Below is a small trained network, with its code and all its weights. Each question gives an input and a target symbol and asks what happens when units are switched off, that is, made to give their printed mean instead of their output.

import numpy as np


def w(rows, s, z=0):
    codes = np.array(rows[::2]) - 128.0
    scale = np.full(codes.shape[1], s)
    scale[-1] = z or s
    return codes * scale


def f(y):
    return y / 2 * (1 + np.tanh(0.7978845608 * (y + 0.044715 * y**3)))


def softmax(a):
    e = np.exp(a - a.max(-1, keepdims=True))
    return e / e.sum(-1, keepdims=True)


def log_softmax(a):
    a = a - a.max(-1, keepdims=True)
    return a - np.log(np.exp(a).sum(-1, keepdims=True))


def net(x, mask):
    ids = ['γδζηλμξπφ'.index(c) for c in x.split()]
    T = len(ids)
    res = E[ids] + P[:T]
    r = res
    for j in range(2):
        rows = slice(2 * j, 2 * j + 2)
        q, k, v = (r @ M[0][rows].T for M in (Q, K, V))
        z = softmax(np.where(np.tri(T) > 0, q @ k.T / 2**0.5, -1e9)) @ v
        o = O[0][rows]
        res = res + np.where(mask[j], z, o[:, -1]) @ o[:, :-1]
    y = f(res @ A[0][:, :-1].T + A[0][:, -1])
    res = res + np.where(mask[2:6], y, B[0][:, -1]) @ B[0][:, :-1]
    return log_softmax(res[-1] @ U[:, :-1].T + U[:, -1])


Q, K, V, O, A, B = {}, {}, {}, {}, {}, {}
E = w([
[44,142,4,160,156],'γ',
[155,113,80,138,179],'δ',
[145,109,100,138,146],'ζ',
[226,149,144,94,197],'η',
[123,93,102,149,135],'λ',
[151,107,112,103,73],'μ',
[81,92,125,201,233],'ξ',
[148,112,87,148,164],'π',
[159,101,109,109,120],'φ',
],0.017)
P = w([
[46,42,116,100,167],'0',
[134,127,128,189,77],'1',
[36,126,159,87,139],'2',
[142,149,127,193,81],'3',
[68,183,165,70,106],'4',
[146,168,125,206,101],'5',
[103,206,144,36,88],'6',
[147,176,135,222,117],'7',
[77,207,141,69,116],'8',
[161,174,139,185,94],'9',
[1,145,130,127,170],'10',
[165,122,128,159,70],'11',
],0.012)
Q[0] = w([
[177,140,91,77,162],'head 1',
[175,101,2,235,66],'head 1',
[181,48,84,211,22],'head 2',
[165,149,149,185,132],'head 2',
],0.0086)
K[0] = w([
[150,240,116,140,65],'head 1',
[88,198,47,136,143],'head 1',
[116,246,105,129,254],'head 2',
[184,151,140,90,143],'head 2',
],0.0098)
V[0] = w([
[150,9,200,102,180],'head 1',
[100,124,255,96,137],'head 1',
[109,77,14,124,87],'head 2',
[204,32,103,81,104],'head 2',
],0.0085)
O[0] = w([
[136,85,29,96,137,73],'head 1',
[138,69,78,113,224,3],'head 1',
[2,127,92,94,105,215],'head 2',
[209,120,63,83,138,152],'head 2',
],0.0093,0.0049)
A[0] = w([
[107,2,80,24,137,253],'neuron 1',
[245,185,117,193,133,92],'neuron 2',
[121,102,41,127,69,244],'neuron 3',
[34,80,120,120,135,178],'neuron 4',
],0.0065,0.0039)
B[0] = w([
[109,198,107,160,129,255],'neuron 1',
[162,56,90,53,112,199],'neuron 2',
[111,104,153,123,254,236],'neuron 3',
[195,191,104,153,83,223],'neuron 4',
],0.0097,0.0053)
U = w([
[94,188,71,76,152,199],'γ',
[139,253,182,123,110,193],'δ',
[83,159,179,72,156,109],'ζ',
[141,163,83,109,79,34],'η',
[125,97,67,134,60,6],'λ',
[141,70,155,224,124,238],'μ',
[130,118,104,132,97,1],'ξ',
[111,88,81,140,77,17],'π',
[254,109,75,158,39,230],'φ',
],0.0075,0.0037)

Each question gives the input, a string of symbols that net reads in full, and the target symbol t.
The units are the heads (2 rows each of Q, K, V and O) and the neurons (one row each of A and B). Each row of codes is followed by its name. A weight is (code - 128) times the scale printed after its matrix; where a second scale follows, it is the last column's (O, A, B and U).
mask holds one flag per unit, heads first, then neurons. A switched-off unit (its flag False) gives its mean, the last column of its rows in O or B, instead of its output. The means were averaged over made-up inputs and are rounded, as every weight is.
A unit's drop is (log p(t) with every unit on - log p(t) with that unit switched off) / (log p(t) with every unit on - log p(t) with every unit switched off).
The circuit of an input: a set's keep is (log p(t) with only the set's units on - log p(t) with every unit switched off) / (log p(t) with every unit on - log p(t) with every unit switched off). Starting from all 6 units, units are removed one at a time, each time the one whose removal leaves the highest keep (on an exact tie, the one counted first), for as long as the keep stays at least 0.8.
units of the circuit, in order: the units of the circuit, biggest drop first
most important unit: the unit with the biggest drop
k most important neurons: the k neurons with the biggest drops, biggest first
which heads matter: for each layer, one digit per head in row order, 1 if its drop is at least 0.15 and else 0, layers parted by /
drop of u: that unit's drop, to one decimal
input λ μ γ η η π ζ μ η ζ, target φ: 2 most important neurons : [neuron 2; neuron 3]
input λ μ δ μ μ μ ζ λ μ ξ γ π, target δ: most important neuron : [neuron 2]
input ξ π γ δ η ξ φ λ γ, target δ: units of the circuit, in order : [head 1; neuron 2]
input ζ λ γ μ φ ξ γ λ, target δ: 2 most important neurons : [neuron 2; neuron 3]
input γ ξ λ μ η μ η φ, target φ: 2 most important neurons : [neuron 2; neuron 3]
input γ π ζ π μ η, target φ: units of the circuit, in order : [neuron 2; head 2]
input ζ ξ ξ μ, target μ: which heads matter : 01
input μ δ ξ, target γ: which heads matter : 11
input ζ μ π η, target φ: units of the circuit, in order : [head 2; neuron 2]
input λ γ ζ γ δ ζ, target δ: drop of neuron 1 : -0.1
input λ ξ η, target γ: drop of head 1 : 0.8
input φ ζ η π, target φ: drop of head 2 : 1.3
input μ π ξ η η μ η φ, target φ: drop of head 2 : 1.2
input λ ξ η γ, target δ: most important unit : head 1
